Below is a small trained network, with its code and all its weights. Each question gives an input and a class and asks what happens when units are switched off, that is, made to give their printed mean instead of their output.

import numpy as np


def w(rows, s, z=0):
    codes = np.array(rows[::2]) - 128.0
    scale = np.full(codes.shape[1], s)
    scale[-1] = z or s
    return codes * scale


def f(y):
    return np.maximum(y, 0)


def log_softmax(a):
    a = a - a.max(-1, keepdims=True)
    return a - np.log(np.exp(a).sum(-1, keepdims=True))


def net(x, mask):
    res = np.array(x, float).reshape(1, 4) / 4 @ E
    y = f(res @ A[0][:, :-1].T + A[0][:, -1])
    res = res + np.where(mask, y, B[0][:, -1]) @ B[0][:, :-1]
    return log_softmax(res[-1] @ U[:, :-1].T + U[:, -1])


A, B = {}, {}
E = w([
[131,142,238,138,78,182,255,45,141],'x0',
[46,88,135,82,84,108,146,129,72],'x1',
[76,154,52,184,161,84,178,120,137],'x2',
[66,202,254,28,228,132,114,108,121],'x3',
],0.0094)
A[0] = w([
[105,101,106,101,158,80,66,118,160,42],'N1',
[177,80,95,181,115,144,149,147,140,47],'N2',
[155,201,148,72,142,123,112,182,149,116],'N3',
[189,68,81,150,98,109,143,149,209,14],'N4',
[191,147,139,168,177,171,120,150,179,174],'N5',
[184,177,171,211,184,134,91,156,188,94],'N6',
[203,101,227,108,73,197,58,237,94,211],'N7',
[205,147,157,175,160,175,188,177,182,62],'N8',
[114,106,79,128,183,94,1,196,90,137],'N9',
[125,124,108,111,157,99,73,187,161,2],'N10',
[90,172,156,96,221,114,121,114,180,54],'N11',
[164,60,80,137,82,94,116,107,108,20],'N12',
[75,219,75,163,129,99,140,128,153,86],'N13',
[95,110,154,79,149,97,122,167,102,56],'N14',
],0.009,0.0031)
B[0] = w([
[116,97,184,94,76,190,196,42,81,171],'N1',
[147,139,179,100,160,168,84,89,37,183],'N2',
[175,83,104,103,153,109,36,142,57,180],'N3',
[170,81,177,74,117,107,49,101,60,190],'N4',
[51,126,55,108,87,77,130,15,137,185],'N5',
[63,120,92,53,49,140,125,62,195,186],'N6',
[42,160,105,254,116,90,144,71,117,226],'N7',
[143,81,60,85,139,164,201,99,138,175],'N8',
[117,91,186,187,166,112,254,103,207,254],'N9',
[141,90,186,124,74,230,158,171,224,177],'N10',
[203,91,145,153,183,210,23,93,82,204],'N11',
[178,86,151,36,95,168,85,166,70,184],'N12',
[102,115,177,142,91,83,130,16,46,176],'N13',
[158,59,29,41,146,102,126,130,59,170],'N14',
],0.0067,0.012)
U = w([
[253,128,199,85,156,247,55,163,90,40],'0',
[30,131,126,77,84,109,147,110,182,253],'1',
[146,132,249,169,117,194,230,128,207,45],'2',
[73,161,170,240,121,59,125,92,121,191],'3',
[135,191,111,165,129,74,80,168,194,130],'4',
],0.0075,0.0029)

Each question gives the input, the list of numbers given to net, and the class t.
The units are the neurons (one row each of A and B). Each row of codes is followed by its name. A weight is (code - 128) times the scale printed after its matrix; where a second scale follows, it is the last column's (A, B and U).
mask holds one flag per neuron, in row order. A switched-off neuron (its flag False) gives its mean, the last column of its row in B, instead of its output. The means were averaged over made-up inputs and are rounded, as every weight is.
A unit's drop is (log p(t) with every unit on - log p(t) with that unit switched off) / (log p(t) with every unit on - log p(t) with every unit switched off).
The circuit of an input: a set's keep is (log p(t) with only the set's units on - log p(t) with every unit switched off) / (log p(t) with every unit on - log p(t) with every unit switched off). Starting from the 12 units with the biggest drops (on a tie, the unit counted first), units are removed one at a time, each time the one whose removal leaves the highest keep (on an exact tie, the one counted first), for as long as the keep stays at least 0.8.
circuit, biggest first: the units of the circuit, biggest drop first
most important unit: the unit with the biggest drop
top k neurons: the k neurons with the biggest drops, biggest first
drop of u: that unit's drop, to one decimal
input [-5,-8,3,4], class 1: top neuron -> [N6]
input [-6,-1,0,0], class 2: circuit, biggest first -> [N9; N10]
input [-8,-8,1,1], class 1: top 3 neurons -> [N6; N5; N3]
input [4,1,2,4], class 0: circuit, biggest first -> [N9; N7]
input [-4,-5,4,-4], class 1: top 4 neurons -> [N6; N11; N5; N7]
input [7,4,-6,-8], class 0: top 2 neurons -> [N9; N12]
input [3,-8,-3,-8], class 0: top 4 neurons -> [N2; N4; N12; N9]
input [6,3,-7,4], class 3: circuit, biggest first -> [N7; N10]
input [8,-6,-3,8], class 0: top 2 neurons -> [N11; N9]
input [-7,6,3,4], class 2: circuit, biggest first -> [N9; N10]
input [-6,-8,-7,6], class 1: circuit, biggest first -> [N6; N5]
input [6,2,-8,-3], class 3: top 3 neurons -> [N7; N9; N10]
input [-4,5,2,-5], class 0: circuit, biggest first -> [N12; N7]
input [2,-1,-2,8], class 0: circuit, biggest first -> [N11]
input [-2,8,5,8], class 0: top 2 neurons -> [N11; N7]
input [6,2,1,7], class 0: top 2 neurons -> [N11; N9]
input [0,1,1,1], class 4: top 2 neurons -> [N9; N1]
input [1,0,-4,-3], class 3: top 2 neurons -> [N7; N11]
input [-2,7,-8,3], class 3: top 2 neurons -> [N7; N6]
input [8,-8,-7,-3], class 1: most important unit -> N5
input [-7,-6,-8,5], class 3: top 2 neurons -> [N7; N3]
input [-4,-1,-2,0], class 2: top 2 neurons -> [N9; N10]
input [1,-7,6,3], class 1: drop of N7 -> 0.2
input [5,-2,-8,-4], class 3: drop of N10 -> 0.1
input [-1,-4,-5,3], class 3: drop of N12 -> 0.1
input [-8,-5,-3,4], class 2: drop of N14 -> 0.0
input [-3,2,-4,-8], class 0: circuit, biggest first -> [N12]
